Below are the code and all the weights of a small trained network. Each question names an input and a class and asks about switching units off, where a switched-off unit gives its printed mean instead of its output.

import numpy as np


def w(rows, s, z=0):
    codes = np.array(rows[::2]) - 128.0
    scale = np.full(codes.shape[1], s)
    scale[-1] = z or s
    return codes * scale


def norm(h):
    return h / np.sqrt((h * h).mean(-1, keepdims=True) + 1e-5)


def f(y):
    return y / 2 * (1 + np.tanh(0.7978845608 * (y + 0.044715 * y**3)))


def log_softmax(a):
    a = a - a.max(-1, keepdims=True)
    return a - np.log(np.exp(a).sum(-1, keepdims=True))


def net(x, mask):
    res = np.array(x, float).reshape(1, 5) / 4 @ E
    u = 0
    for l in range(2):
        y = f(norm(res) @ A[l][:, :-1].T + A[l][:, -1])
        res = res + np.where(mask[u : u + 7], y, B[l][:, -1]) @ B[l][:, :-1]
        u += 7
    return log_softmax(norm(res)[-1] @ U[:, :-1].T + U[:, -1])


A, B = {}, {}
E = w([
[8,102,125,193,125,77],'x0',
[125,128,123,125,131,131],'x1',
[141,129,204,159,252,167],'x2',
[130,134,123,123,136,120],'x3',
[128,131,146,137,113,132],'x4',
],0.014)
A[0] = w([
[2,92,115,152,94,48,48],'L0N1',
[86,155,155,185,177,112,47],'L0N2',
[32,76,129,212,187,124,81],'L0N3',
[72,181,189,181,160,118,2],'L0N4',
[119,96,177,116,83,133,106],'L0N5',
[114,131,193,148,215,162,134],'L0N6',
[241,150,142,89,192,120,151],'L0N7',
],0.0092,0.0047)
B[0] = w([
[172,197,14,251,57,188,253],'L0N1',
[87,135,176,17,164,164,169],'L0N2',
[100,123,191,15,177,1,238],'L0N3',
[86,120,197,116,121,125,163],'L0N4',
[113,158,37,83,141,109,128],'L0N5',
[177,149,196,113,238,160,229],'L0N6',
[92,90,75,195,85,181,239],'L0N7',
],0.0079,0.0072)
A[1] = w([
[82,15,120,167,187,141,209],'L1N1',
[220,120,92,60,34,160,155],'L1N2',
[233,123,197,125,219,231,33],'L1N3',
[146,107,127,129,104,147,5],'L1N4',
[106,94,76,113,73,194,101],'L1N5',
[78,115,146,254,184,96,122],'L1N6',
[213,124,134,20,54,97,6],'L1N7',
],0.0088,0.0028)
B[1] = w([
[87,102,132,82,143,141,163],'L1N1',
[89,121,234,53,249,108,253],'L1N2',
[130,86,30,160,21,145,250],'L1N3',
[122,164,114,108,174,148,122],'L1N4',
[81,139,159,144,155,68,192],'L1N5',
[194,97,154,82,142,159,177],'L1N6',
[98,85,213,151,205,115,174],'L1N7',
],0.013,0.0075)
U = w([
[66,107,228,32,226,94,229],'0',
[181,53,67,150,115,252,223],'1',
[183,171,145,131,115,123,8],'2',
[186,157,151,132,105,114,24],'3',
[159,171,133,143,133,136,4],'4',
[163,169,129,127,111,136,2],'5',
[92,195,49,163,37,43,222],'6',
],0.017,0.0068)

Each question gives the input, the list of numbers given to net, and the class t.
The units are the neurons (one row each of A and B). Each row of codes is followed by its name. A weight is (code - 128) times the scale printed after its matrix; where a second scale follows, it is the last column's (A, B and U).
mask holds one flag per neuron, layer by layer. A switched-off neuron (its flag False) gives its mean, the last column of its row in B, instead of its output. The means were averaged over made-up inputs and are rounded, as every weight is.
A unit's drop is (log p(t) with every unit on - log p(t) with that unit switched off) / (log p(t) with every unit on - log p(t) with every unit switched off).
The circuit of an input: a set's keep is (log p(t) with only the set's units on - log p(t) with every unit switched off) / (log p(t) with every unit on - log p(t) with every unit switched off). Starting from the 12 units with the biggest drops (on a tie, the unit counted first), units are removed one at a time, each time the one whose removal leaves the highest keep (on an exact tie, the one counted first), for as long as the keep stays at least 0.8.
circuit, biggest first: the units of the circuit, biggest drop first
k most important neurons: the k neurons with the biggest drops, biggest first
k most important neurons of layer l: the k neurons of layer l with the biggest drops, biggest first
drop when u is switched off: that unit's drop, to one decimal
input [0,-7,-7,7,-1], class 0: circuit, biggest first : L1N2
input [5,6,0,0,-3], class 6: 2 most important neurons : L1N2; L0N1
input [7,-8,0,1,-3], class 6: 2 most important neurons of layer 1 : L1N2; L1N7
input [0,4,-4,7,7], class 0: 3 most important neurons : L1N2; L0N7; L1N3
input [6,-4,-1,7,6], class 6: 2 most important neurons : L0N1; L1N2
input [-6,-3,1,6,-5], class 1: 2 most important neurons : L1N3; L0N3
input [2,-8,0,0,3], class 6: 2 most important neurons : L1N2; L0N1
input [6,4,0,-2,-8], class 6: 2 most important neurons of layer 0 : L0N1; L0N6
input [-8,-2,8,4,0], class 1: drop when L0N7 is switched off : 0.0
input [0,1,-5,-4,4], class 0: drop when L1N3 is switched off : 0.1
input [-1,4,6,-4,2], class 1: drop when L1N3 is switched off : 0.2
input [0,-7,-6,1,6], class 0: drop when L1N2 is switched off : 0.8
